In the rows, 128 means zero.
Each row of numbers belongs to one of the things below and depends on some of the facts about them. Some rows are named. Which thing is each other row?

Some things and their rows:
[130 135 115 117 137 139 120  81 171 127 143 108  61 121 165 158 101 118
  72 117 140 132 127 207  82 112 138 107  82 149]: plistis
[103 120 113 137 127 104 115 119 155 132 128 131  49 111 153 141 110  87
  76 122 122 104 113 197 110 141 161 122  79 170]: molagok
[118 136 114 137 168 108 113 113 161 112 152 102  49  94 151 139  87 120
  69 112 128 147 105 185  98 114 130 117 102 160]: bisol
[130 134 126 122 156 127  98 127 155 121 140 132  75 127 138 141  87  85
  78  89 103  95 114 207 114 151 110 153 102 151]: drumom
[123 143  98 119 181 105 123  84 148 121 138 103  61  87 154 150  99 101
  65 112 151 126 123 194 104 121 128  99 107 165]: larir
[122 122 122 112 183 125  84 111 139 131 126 128  72 108 128 114 102  78
  72  89 127 106 126 178 109 145 106 145  89 150]: pidi
[108 126  97 125 158  93 109 104 137 130 121 121  63  87 147 147 108  71
  73 119 131  87 132 192 126 146 152 117  92 181]: stofum
[104 111 120 148 128 103 120 116 159 138 130 131  65 110 144 149 109  88
  84 124 129 113 107 201  94 143 165 128  74 169]: klukis
[121 123 141 133 151 124  87 140 169 119 130 134  78 120 124 112 100  85
  77 103 121 118 105 194  86 140 110 158  80 142]: flobro
[123 121 136 134 160 131  98 127 163 126 138 132  85 119 127 128  93  83
  78  98 118 108 104 211 100 139 114 154  96 140]: pasil
[122 131 118 138 150 119 122  97 176 125 152  95  72 105 148 159  92 112
  75 123 143 142 114 206  87 111 140 121  89 152]: gudrer
[128 144 117 114 172 112  91 139 158 125 130 132  79 128 130 126  96  86
  74  88 120  94 124 192 115 157 105 151  81 157]: ridri
[127 144 101 127 193 122 116 104 177 123 145 118  67 108 156 138  97 116
  60 117 143 127 117 207 112 116 123 106  94 163]: duren
[131 136 115 119 186 118 100 136 161 127 136 133  81 127 132 129  95  85
  79  89 111  89 125 212 127 156 109 147  91 154]: plifen
[115 145 109 134 141  85 115 138 166 124 117 130  64 105 139 150  98 101
  70 116 116  83 127 195 121 164 156 124  59 183]: vefidar
[119 144 118 131 175 116 119 104 171 120 136  99  63  99 144 141  93 129
  60 115 140 127 124 199 113 112 142 104  76 156]: fliplok
[124 146 111 125 156 102 146  94 163 119 127  93  54 102 154 158 104 145
  72 113 149 134 122 209  94 117 158  80  66 151]: gedralur
[124 149 120 129 182 122 112 107 178 118 139 117  65 102 147 136  88 129
  50 114 138 130 119 194 109 119 128 108  77 164]: tregen

Facts:
gedralur | detru 228 | draklel f
suskek | detru 562 | draklel e | skilefil motror,duren,groklu
dralil | detru 562 | draklel a
vemidru | detru 215 | draklel a
plistis | detru 142 | draklel a
rovar | detru 965 | draklel f
neski | detru 913 | draklel c
dralam | detru 532 | draklel d | skilefil rugo,stutri
dopon | detru 913 | draklel f
gubril | detru 562 | draklel f
mozun | detru 965 | draklel b
bapli | detru 215 | draklel b
pasil | detru 562 | draklel c
plifen | detru 562 | draklel e | skilefil pogri,punis,groklu
trefu | detru 965 | draklel d | skilefil stabi,vadrar,drefu,plikobo
ridri | detru 562 | draklel d | skilefil drose,bredridrok,gasufum
namuk | detru 215 | draklel c | skilefil drefu,nitrer
nomem | detru 562 | draklel d
fladi | detru 562 | draklel d | skilefil klukis,bubo,stostom,grubre,totram,droplem,dronek,truskem
godu | detru 562 | draklel b
pugozek | detru 913 | draklel e
flasunel | detru 562 | draklel d
griplor | detru 562 | draklel d
graplum | detru 562 | draklel e
pagrar | detru 215 | draklel a
trogrole | detru 215 | draklel c
stokon | detru 562 | draklel a
drose | detru 965 | draklel a
ritir | detru 562 | draklel d
gagodre | detru 965 | draklel f | skilefil ruri
bifle | detru 142 | draklel a
reto | detru 215 | draklel b
rozu | detru 913 | draklel c
robok | detru 228 | draklel b
gudrer | detru 965 | draklel c
duren | detru 532 | draklel e
brilok | detru 562 | draklel e | skilefil piples,febrir,verik,litrur,broklur,plikobo
motror | detru 562 | draklel c
rebrona | detru 965 | draklel f | skilefil bibobrok,tapo,pagrar,ridal
groluna | detru 215 | draklel e | skilefil stokon
plosu | detru 913 | draklel f
mekla | detru 965 | draklel a
tadi | detru 215 | draklel a
telan | detru 228 | draklel a
taklir | detru 562 | draklel d | skilefil febrir,dosigrek
bisol | detru 215 | draklel a
tragrak | detru 913 | draklel a
ridal | detru 215 | draklel a
klagim | detru 562 | draklel c
drema | detru 913 | draklel f
pedan | detru 562 | draklel a
fesir | detru 562 | draklel b
vikevum | detru 965 | draklel b
fulun | detru 965 | draklel a
broklur | detru 562 | draklel e
siplakla | detru 913 | draklel d
drifon | detru 562 | draklel f
tozam | detru 965 | draklel b | skilefil ruri,paklem,segi,medrek
nozaklin | detru 532 | draklel b
bibobrok | detru 965 | draklel d
brivun | detru 562 | draklel f
kudun | detru 562 | draklel f
gogris | detru 562 | draklel a
dreger | detru 215 | draklel b | skilefil plistis,stostom,truskem
vadrar | detru 532 | draklel e
pugiske | detru 562 | draklel f
risogra | detru 532 | draklel b
grovor | detru 562 | draklel f
grakik | detru 142 | draklel d
relun | detru 562 | draklel a | skilefil grumen,pugiske,klikla,plerosom
mipak | detru 562 | draklel b
pluplum | detru 562 | draklel c
verik | detru 965 | draklel a
brodel | detru 142 | draklel d
drodur | detru 562 | draklel c
bronik | detru 562 | draklel d | skilefil stabi,plistis,meklumen,gudrer,griror
fliplok | detru 965 | draklel f
griror | detru 215 | draklel c
fofur | detru 562 | draklel d
pogri | detru 562 | draklel f
paklem | detru 965 | draklel d
plivek | detru 562 | draklel f | skilefil larir,sufluti
dredri | detru 562 | draklel d | skilefil steklol,truflos
groklu | detru 913 | draklel a
klape | detru 532 | draklel a
bredridrok | detru 913 | draklel b
klikla | detru 228 | draklel e
sibragen | detru 965 | draklel b | skilefil meklumen,dopon
tudras | detru 562 | draklel c | skilefil godu,febrir,drema,dotazol,nokli
podros | detru 532 | draklel d
flobro | detru 562 | draklel c
klukis | detru 913 | draklel c
trigrum | detru 562 | draklel d
falekem | detru 965 | draklel e | skilefil plokol,kleskin,mipak
piples | detru 215 | draklel a
plekul | detru 913 | draklel e
brufil | detru 965 | draklel b | skilefil pidi,kilus,rubre,brivun,klape
tregen | detru 532 | draklel f
brestol | detru 562 | draklel d | skilefil nesiklin,neplos
stoban | detru 228 | draklel c
petu | detru 562 | draklel a | skilefil klagim,guropon
grumen | detru 562 | draklel b
finem | detru 913 | draklel e
skefosus | detru 965 | draklel b
zelur | detru 562 | draklel f | skilefil stokon,drose,finem,flobro,dralil,flasunel
fleson | detru 562 | draklel a
legom | detru 562 | draklel b | skilefil kudun,fliplus,litrur
nazus | detru 228 | draklel c
trosu | detru 142 | draklel e
klegrufek | detru 562 | draklel d | skilefil gudra
vesom | detru 562 | draklel c
skesto | detru 913 | draklel f
podista | detru 965 | draklel a | skilefil drifon,zostaku,dronek
guropon | detru 562 | draklel a
tritrim | detru 562 | draklel c
steske | detru 228 | draklel c
skorek | detru 562 | draklel a | skilefil staflok,grakik,vobribus
truskem | detru 228 | draklel a
dronek | detru 562 | draklel d
flekla | detru 562 | draklel c | skilefil kledabrer,gudra,steske,pedrak,flasunel
bripon | detru 965 | draklel f | skilefil piples,plosu,klape
litrur | detru 215 | draklel b
plikobo | detru 965 | draklel d
pidi | detru 562 | draklel b
ruri | detru 215 | draklel f
medrek | detru 965 | draklel c
bubo | detru 215 | draklel d
fezak | detru 562 | draklel a | skilefil papipla,rozu,griplor,vigek
plamus | detru 965 | draklel a
punis | detru 562 | draklel a
nokli | detru 562 | draklel b
dastisal | detru 965 | draklel a | skilefil vesom,tregen
stabi | detru 228 | draklel f
feku | detru 562 | draklel e | skilefil risogra,robok,gedralur,reto,truskem
segi | detru 562 | draklel f
drodro | detru 562 | draklel e
steklol | detru 562 | draklel f
pedrak | detru 913 | draklel e
grodas | detru 562 | draklel b
bregre | detru 913 | draklel a | skilefil stemu
grubre | detru 215 | draklel f
meklumen | detru 562 | draklel b
tadu | detru 562 | draklel c | skilefil mekla,mozun,stemu,lostatram,griror,vemidru,rovar
vepleklu | detru 562 | draklel e
skuban | detru 228 | draklel c | skilefil piples,meklumen
flinak | detru 913 | draklel b | skilefil kudun,brodel,dilik,gogris,grovor
drefu | detru 562 | draklel b
lostatram | detru 562 | draklel c
kleskin | detru 965 | draklel c
nesiklin | detru 562 | draklel b
skupa | detru 532 | draklel d | skilefil verik,brola,fliplok
nisim | detru 142 | draklel e
stutri | detru 965 | draklel c
dosigrek | detru 965 | draklel e
staflok | detru 562 | draklel f
rugo | detru 913 | draklel a
ziskis | detru 562 | draklel a
tapo | detru 215 | draklel d
kilus | detru 562 | draklel b
totram | detru 562 | draklel c
nupu | detru 965 | draklel c | skilefil klukis,neplos,ziskis,molagok
doflen | detru 562 | draklel a | skilefil pluplum,gubril,trude,vigek
pedi | detru 562 | draklel f | skilefil sufluti
kledabrer | detru 562 | draklel b
dotazol | detru 562 | draklel e
skimoskin | detru 142 | draklel f
fliplus | detru 532 | draklel d
vefidar | detru 913 | draklel f | skilefil pluplum,neplos,graplum,klikla,nazus,dralil,skiro
klatu | detru 965 | draklel d | skilefil kilus,nozaklin,gukam,bisol
mutek | detru 532 | draklel a
larir | detru 965 | draklel b
gasufum | detru 562 | draklel f
zedas | detru 913 | draklel b | skilefil dilik,klagim,nomem,klape
truflos | detru 142 | draklel a
grupu | detru 228 | draklel a | skilefil pedan
stagra | detru 142 | draklel b | skilefil bapli,kudun,flurenon
plokol | detru 965 | draklel c
dilik | detru 965 | draklel d
zepe | detru 142 | draklel e | skilefil telan,viflim,molagok
neplu | detru 562 | draklel a | skilefil vesom,skefosus
fozi | detru 965 | draklel d | skilefil siplakla,grakik,grovor
rubre | detru 562 | draklel e
brola | detru 965 | draklel a
vobribus | detru 562 | draklel b
papipla | detru 965 | draklel d
viflim | detru 215 | draklel c
tukur | detru 228 | draklel f | skilefil bifle,plekul
sufluti | detru 532 | draklel c
vulu | detru 562 | draklel d
trude | detru 562 | draklel b
skiro | detru 562 | draklel a
nitrer | detru 965 | draklel e
stasok | detru 215 | draklel c | skilefil pidi,skimoskin
neplos | detru 215 | draklel e
trula | detru 532 | draklel c
zostaku | detru 965 | draklel a
gopi | detru 562 | draklel c
droplem | detru 913 | draklel f
febrir | detru 215 | draklel b
bitrik | detru 562 | draklel c
gukam | detru 562 | draklel b
stemu | detru 562 | draklel e
staskir | detru 228 | draklel a | skilefil pasil
stostom | detru 562 | draklel c
flurenon | detru 562 | draklel c
vigek | detru 562 | draklel e
revu | detru 913 | draklel d
stofum | detru 913 | draklel b
gristi | detru 913 | draklel b | skilefil drodur,fesir,tragrak
molagok | detru 913 | draklel a
drumom | detru 562 | draklel a | skilefil grilar,neski
fino | detru 215 | draklel c | skilefil skefosus,flapime,rubre,flobro,skesto
grilar | detru 228 | draklel f
plerosom | detru 532 | draklel c
plutril | detru 965 | draklel c | skilefil drodro,finem
flapime | detru 562 | draklel a
gudra | detru 913 | draklel b

Which thing is each row?
No name comes twice in this set of rows, the named rows included.
[103 130 102 134 153  92 106 138 165 124 117 124  57 106 146 121 118  85
  73 129 131  96 125 196 127 138 155 122  67 174] -> pedrak
[136 127 112 113 186 125  87 105 136 134 135 121  83 108 129 139  87  78
  78  83 116  88 134 189 118 156 109 148 103 158] -> legom
[130 135 101 133 187 119 109 104 152 119 136 106  55  96 156 136  97 126
  68 111 146 133 119 186 107 110 140 104  85 160] -> dilik
[110 139 124 131 184 103 135 107 165 138 151 107  60 111 140 144  91 133
  61 101 136 145 108 192 104 130 139 107  77 164] -> grubre
[111 127 127 115 178 124  98 125 167 138 137 123  78 138 128 114 108  78
  73  95 124 100 124 209 123 136 113 146  80 142] -> stemu
[135 159 101 128 156  95 138 107 164 103 124  90  59  89 154 165  94 143
  74 115 144 120 127 213 103 124 153  84  77 157] -> tukur
[119 137 114 147 170 101 123 115 169 115 154 102  69  91 144 153  83 115
  73 119 135 144 100 203  93 118 133 123 107 160] -> trogrole
[127 135 117 143 168 126 116 100 179 118 150 116  73  98 154 149  87 112
  64 123 142 140 103 207  88 109 126 118 103 156] -> sufluti
[129 139 100 118 190 121 105  83 156 124 142 110  63  87 156 143  93 108
  59 113 149 132 127 179  98 121 119 109  98 171] -> nozaklin
[122 142 100 117 176 104 111  92 151 117 133 104  56  84 153 136 103 107
  65 116 151 134 125 177  91 122 125 102  94 165] -> skefosus
[135 148  97 125 185 120 107  99 170 123 149 105  73 104 154 155  83 115
  64 110 140 121 132 193 113 125 125 118  91 172] -> skupa
[109 121 100 141 165 104 106 122 142 126 120 127  57  97 148 135 109  89
  73 118 130  91 121 195 134 133 164 115  80 171] -> siplakla
[119 123 125 120 183 132  90 128 162 137 137 119  76 132 129 112 102  85
  77  93 120  99 129 201 124 133 116 151  77 143] -> broklur
[130 131 131 128 150 123 100 125 169 130 147 119  97 126 125 154  83  80
  85  95 111  97 120 213 105 153 113 167  95 147] -> tadu
[110 130 120 135 164 117 111 104 161 120 156  91  50 100 150 139  89 115
  69 113 132 148 111 186 104 103 135 120  98 154] -> piples

The same things again, as new rows of numbers:
Some things and their rows:
[157 136 125  99 108 101  82 105 134 131  88 143  91]: grakik
[143 120 143 113 116 136  94  90 132 149  75 159 112]: droplem
[138 106 111 100 112 103  69 107 105 132  91 136  81]: punis
[193 145  97 121 113 105  47 112 160 118  82 117 103]: trefu
[168 120 110  97 104 111  69  75 174 160  82 158 122]: podros
[165 109 103 112 118 100  88  90 180 162  84 146 102]: namuk
[153 106 112  96 106 106  79 102 127 137  85 131  93]: nokli
[127 141 117 106 128 113  86  91 133 149  78 168 100]: vigek
[162 109  99 100 139  91 107  89 190 178 100 150 114]: fino
[138 116 100  92 126  93  81 109 102 151  84 139  95]: flapime
[138 122 108  89 125  97  88 112 109 154  87 154 100]: stokon
[148 115 103  98 117  90  74 106 100 151  89 135  92]: bisol
[156 108  98 111 121 107  92  95 188 142  87 148 100]: tadu
[162 135 122 100 108 102  83 101 126 127  89 134  94]: brodel
[172 116 114 118 133 107  49 133 138 116 105  99  84]: rebrona
[140  99 111 104 115 100  80 113 123 144  86 138  81]: pogri
[155 103 116 109 124 106  89  88 135 130  94 113  95]: legom
[164 130 117 121 120 108  92  91 162 152  88 157 108]: dreger

Name these rows:
No name comes twice in this set of rows, the named rows included.
[136 133  98  99 128 100  81  88 120 149  71 152 102] -> rubre
[181 137 151 120 112 136  49 118 152 150  89 125 111] -> robok
[167 126 112 109 129 102  43 135 115 117 105 101  88] -> dastisal
[158 100 111  91 114 114  67 102 135 165  82 135 106] -> tregen
[162 158 132 111 131 130  47 106 144 158  82 139 114] -> klikla
[136 155 119 106 132 108  94  84 144 169  73 187 107] -> neplos
[161 154 122 113 112 103  93  86 164 171  74 184 113] -> bubo
[148  97 113  94 110 122  81  90 108 145  69 122 108] -> plosu
[144 127  84 120 132 102  71  76 132 119  76 123 100] -> brilok
[142  98 142  96 115 134 106  83 178 157  83 163 110] -> rozu
[147 107 108  94 126  98  88 112 106 158  81 127  98] -> brivun
[181 130 118 106  97 116  44 135 135 120  85 124  89] -> mozun
[142 107 122 105 117 101  71 102  80 137  87 111  87] -> gogris
[177 130 128 106 138 113  73 128 185 148 106 127 105] -> plutril
[173 112 126 109 120 121  38 132 130 151  92 103  96] -> grilar

